Below is a small trained network, with its code and all its weights. Each question gives an input and a class and asks what happens when units are switched off, that is, made to give their printed mean instead of their output.

import numpy as np


def w(rows, s, z=0):
    codes = np.array(rows[::2]) - 128.0
    scale = np.full(codes.shape[1], s)
    scale[-1] = z or s
    return codes * scale


def norm(h):
    return h / np.sqrt((h * h).mean(-1, keepdims=True) + 1e-5)


def f(y):
    return np.maximum(y, 0)


def log_softmax(a):
    a = a - a.max(-1, keepdims=True)
    return a - np.log(np.exp(a).sum(-1, keepdims=True))


def net(x, mask):
    res = np.array(x, float).reshape(1, 8) / 4 @ E
    u = 0
    for l in range(3):
        y = f(norm(res) @ A[l][:, :-1].T + A[l][:, -1])
        res = res + np.where(mask[u : u + 6], y, B[l][:, -1]) @ B[l][:, :-1]
        u += 6
    return log_softmax(norm(res)[-1] @ U[:, :-1].T + U[:, -1])


A, B = {}, {}
E = w([
[72,138,225,154,155,80],'x0',
[86,155,111,132,201,188],'x1',
[105,171,115,254,115,119],'x2',
[123,86,85,118,168,161],'x3',
[131,170,160,123,162,156],'x4',
[159,64,194,107,204,75],'x5',
[202,92,195,139,155,206],'x6',
[49,78,133,179,84,126],'x7',
],0.0082)
A[0] = w([
[120,110,222,115,114,42,3],'0.n0',
[161,165,86,52,45,1,133],'0.n1',
[153,193,162,37,182,72,7],'0.n2',
[67,141,122,158,145,89,91],'0.n3',
[111,72,167,104,83,166,12],'0.n4',
[133,98,254,93,57,34,91],'0.n5',
],0.0068,0.0028)
B[0] = w([
[93,67,64,2,124,137,193],'0.n0',
[102,84,129,25,245,97,253],'0.n1',
[96,131,98,182,158,22,189],'0.n2',
[172,136,126,253,62,81,179],'0.n3',
[124,151,95,89,106,99,153],'0.n4',
[216,116,80,71,208,63,251],'0.n5',
],0.0062,0.0041)
A[1] = w([
[96,140,119,211,67,117,124],'1.n0',
[150,147,2,172,121,248,75],'1.n1',
[28,81,248,197,181,155,197],'1.n2',
[128,177,144,178,96,123,67],'1.n3',
[75,109,194,224,78,125,88],'1.n4',
[205,84,46,83,153,211,254],'1.n5',
],0.0078,0.0024)
B[1] = w([
[19,253,132,104,110,134,177],'1.n0',
[151,18,93,178,175,19,203],'1.n1',
[192,91,221,101,154,210,206],'1.n2',
[119,188,155,153,52,120,152],'1.n3',
[157,235,145,55,119,108,175],'1.n4',
[198,57,223,10,187,80,255],'1.n5',
],0.0072,0.0066)
A[2] = w([
[130,104,131,155,27,162,4],'2.n0',
[176,140,84,73,79,127,164],'2.n1',
[254,118,134,55,52,88,114],'2.n2',
[150,152,17,141,106,114,80],'2.n3',
[126,169,125,152,188,211,26],'2.n4',
[115,171,132,113,78,148,161],'2.n5',
],0.0082,0.0017)
B[2] = w([
[152,107,124,144,186,147,132],'2.n0',
[194,89,186,118,151,189,174],'2.n1',
[175,164,233,160,216,175,254],'2.n2',
[130,2,61,26,116,163,152],'2.n3',
[109,58,80,59,79,183,147],'2.n4',
[195,201,158,183,115,212,154],'2.n5',
],0.0075,0.0065)
U = w([
[48,252,156,221,40,131,3],'0',
[48,99,49,179,82,43,57],'1',
[188,54,175,98,145,127,225],'2',
],0.011,0.0031)

Each question gives the input, the list of numbers given to net, and the class t.
The units are the neurons (one row each of A and B). Each row of codes is followed by its name. A weight is (code - 128) times the scale printed after its matrix; where a second scale follows, it is the last column's (A, B and U).
mask holds one flag per neuron, layer by layer. A switched-off neuron (its flag False) gives its mean, the last column of its row in B, instead of its output. The means were averaged over made-up inputs and are rounded, as every weight is.
A unit's drop is (log p(t) with every unit on - log p(t) with that unit switched off) / (log p(t) with every unit on - log p(t) with every unit switched off).
The circuit of an input: a set's keep is (log p(t) with only the set's units on - log p(t) with every unit switched off) / (log p(t) with every unit on - log p(t) with every unit switched off). Starting from the 12 units with the biggest drops (on a tie, the unit counted first), units are removed one at a time, each time the one whose removal leaves the highest keep (on an exact tie, the one counted first), for as long as the keep stays at least 0.8.
circuit, biggest first: the units of the circuit, biggest drop first
k most important neurons: the k neurons with the biggest drops, biggest first
top k neurons in layer l: the k neurons of layer l with the biggest drops, biggest first
input [0,7,-5,-6,-3,6,-5,-6], class 1: circuit, biggest first -> 0.n2; 1.n5; 1.n2
input [-7,-1,7,-1,-5,-6,3,2], class 1: circuit, biggest first -> 1.n1; 1.n0
input [-3,7,6,-2,2,-6,3,-6], class 1: top 3 neurons in layer 0 -> 0.n5; 0.n1; 0.n0
input [-2,2,2,0,-1,4,-3,-2], class 1: 2 most important neurons -> 1.n5; 2.n2
input [-2,4,6,1,8,-5,1,1], class 1: circuit, biggest first -> 1.n1; 2.n2
input [0,-6,2,5,2,-8,3,5], class 0: most important neuron -> 1.n0
input [6,7,-1,-7,-1,0,-7,-3], class 0: top 2 neurons in layer 0 -> 0.n3; 0.n5
input [0,0,5,7,-3,-4,-5,-6], class 1: circuit, biggest first -> 2.n2; 1.n2
input [7,-1,-3,-7,-1,-3,-7,-4], class 1: 3 most important neurons -> 1.n5; 1.n2; 0.n2
input [-7,5,2,-7,2,-8,-5,3], class 1: 2 most important neurons -> 1.n1; 2.n3
input [5,6,7,2,4,-1,1,-5], class 0: top 2 neurons in layer 1 -> 1.n5; 1.n3
input [-1,0,6,6,1,6,-7,2], class 0: top 3 neurons in layer 1 -> 1.n0; 1.n1; 1.n4
input [8,2,1,3,-5,-4,1,-5], class 0: top 2 neurons in layer 0 -> 0.n1; 0.n3
input [7,5,-5,4,7,-3,-7,5], class 0: most important neuron -> 1.n5
input [-6,5,7,6,3,0,1,7], class 1: top 2 neurons in layer 2 -> 2.n2; 2.n1
